X =
[[124 140 125 134 125 132 128]
 [127 127 104 114 143 155 140]
 [125 133 107 117 141 151 138]
 [129 130 140 113 130 120 129]
 [139  99 146 119 129 105 124]
 [125 132 108 120 139 149 137]
 [129 122 103 107 148 154 142]]
X[0][0] -> 124
X[-3][-4] -> 119
X[:, 4] -> [125, 143, 141, 130, 129, 139, 148]
X[:, 2] -> [125, 104, 107, 140, 146, 108, 103]
X[2][-4] -> 117
X[-6][1] -> 127
X[3][-7] -> 129
X[:, -6] -> [140, 127, 133, 130, 99, 132, 122]
X[5][-1] -> 137
X[2][-3] -> 141
X[6][0] -> 129
X[0][-6] -> 140
X[-5][-1] -> 138
X[:, 3] -> [134, 114, 117, 113, 119, 120, 107]
X[:, -2] -> [132, 155, 151, 120, 105, 149, 154]
X[2][-7] -> 125

m =
[[125 105 148 118 111 151 144 135 143 144 138 137 156]
 [136 125 121 127 120 153 116 127 144 144 134 126 140]
 [128 128 129 127 128 128 128 128 127 128 127 127 128]]
m[0,-13] -> 125
m[:, -12] -> [105, 125, 128]
m[-3,4] -> 111
m[1,0] -> 136
m[:, -13] -> [125, 136, 128]
m[2,9] -> 128
m[-3,-12] -> 105
m[1,-12] -> 125
m[:, 8] -> [143, 144, 127]
m[1,9] -> 144
m[0,9] -> 144

a =
[[131 142 124 153 142 108 123 143 150 124 118]
 [148 136 136 149 151 128  98 148 150 113 115]]
a[0,-11] = 131
a[0,-9] = 124
a[0,-3] = 150
a[-1] = [148, 136, 136, 149, 151, 128, 98, 148, 150, 113, 115]
a[0,-7] = 142
a[:, -1] = [118, 115]
a[0,-8] = 153
a[1,7] = 148

W =
[[148 119 131 121 121 130 136 126 124]
 [108 147 132 132 126 124 133 128 122]
 [152 123 137 126 137 123 133 124 114]
 [128 138 129 133 126 129 136 128 117]
 [135 124 127 127 144 136 121 128 122]
 [126 129 123 130 128 139 126 131 127]
 [124 129 128 132 124 120 143 133 131]
 [138 125 129 126 126 133 139 129 121]
 [123 136 136 123 120 123 134 124 124]
 [137 129 128 131 139 132 122 126 118]
 [109 140 128 135 129 120 128 130 131]
 [119 140 135 131 118 116 144 129 126]]
W[0, 0]	148
W[3, 1]	138
W[0, 6]	136
W[2]	[152, 123, 137, 126, 137, 123, 133, 124, 114]
W[2, 2]	137
W[11]	[119, 140, 135, 131, 118, 116, 144, 129, 126]
W[9, 5]	132
W[1, 8]	122
W[4, 2]	127
W[:, 0]	[148, 108, 152, 128, 135, 126, 124, 138, 123, 137, 109, 119]
W[9, 1]	129
W[2, 4]	137
W[:, 8]	[124, 122, 114, 117, 122, 127, 131, 121, 124, 118, 131, 126]
W[9]	[137, 129, 128, 131, 139, 132, 122, 126, 118]
W[5]	[126, 129, 123, 130, 128, 139, 126, 131, 127]
W[2, 6]	133
W[1, 5]	124
W[0, 7]	126
W[11, 7]	129
W[1, 7]	128
W[:, 4]	[121, 126, 137, 126, 144, 128, 124, 126, 120, 139, 129, 118]
W[1, 4]	126
W[8, 1]	136
W[8]	[123, 136, 136, 123, 120, 123, 134, 124, 124]
W[5, 0]	126
W[7, 2]	129
W[6, 5]	120
W[7]	[138, 125, 129, 126, 126, 133, 139, 129, 121]
W[8, 0]	123
W[1]	[108, 147, 132, 132, 126, 124, 133, 128, 122]
W[9, 8]	118
W[4]	[135, 124, 127, 127, 144, 136, 121, 128, 122]
W[7, 8]	121

arr =
[[128 127 121 126 136 132 134 150 132]
 [128 127 121 126 136 132 134 150 132]
 [126 126 112 122 134 118 122 130 119]
 [127 139 132 146 121 136 130 129 131]
 [130 142 137 146 118 134 134 131 130]
 [128 129 116 124 133 121 119 128 115]
 [129 123 127 128 118 134 124 134 130]
 [132 131 125 130 129 130 125 129 113]
 [128 125 132 129 129 115 135 112 136]
 [133 129 125 132 127 130 125 132 115]
 [131 123 127 128 118 132 125 135 128]]
arr[0, 0] -> 128
arr[-10, 8] -> 132
arr[-8, 3] -> 146
arr[9, -2] -> 132
arr[4, 1] -> 142
arr[-9] -> [126, 126, 112, 122, 134, 118, 122, 130, 119]
arr[:, 4] -> [136, 136, 134, 121, 118, 133, 118, 129, 129, 127, 118]
arr[-4, 5] -> 130
arr[-1, 7] -> 135
arr[2, 1] -> 126
arr[-5] -> [129, 123, 127, 128, 118, 134, 124, 134, 130]
arr[:, -6] -> [126, 126, 122, 146, 146, 124, 128, 130, 129, 132, 128]
arr[:, 1] -> [127, 127, 126, 139, 142, 129, 123, 131, 125, 129, 123]
arr[2, 6] -> 122
arr[-7, 8] -> 130
arr[-6, 6] -> 119
arr[:, -9] -> [128, 128, 126, 127, 130, 128, 129, 132, 128, 133, 131]
arr[4, 5] -> 134
arr[-1, 2] -> 127
arr[-2] -> [133, 129, 125, 132, 127, 130, 125, 132, 115]
arr[8, 5] -> 115
arr[-11, -6] -> 126
arr[7] -> [132, 131, 125, 130, 129, 130, 125, 129, 113]
arr[10, 3] -> 128
arr[6, 7] -> 134
arr[-8, -5] -> 121
arr[-6] -> [128, 129, 116, 124, 133, 121, 119, 128, 115]
arr[0] -> [128, 127, 121, 126, 136, 132, 134, 150, 132]
arr[5, -6] -> 124
arr[3, -9] -> 127
arr[-3, 7] -> 112
arr[:, -2] -> [150, 150, 130, 129, 131, 128, 134, 129, 112, 132, 135]
arr[-10, -6] -> 126
arr[1, 0] -> 128
arr[2, 5] -> 118
arr[7, 1] -> 131
arr[7, 2] -> 125
arr[-7, 6] -> 134

B = (110, 102, 101, 133, 129, 142, 156, 135)
B[0]	110
B[7]	135
B[5]	142
B[1]	102

data = [132 103 140 139]
data[0]: 132
data[2]: 140
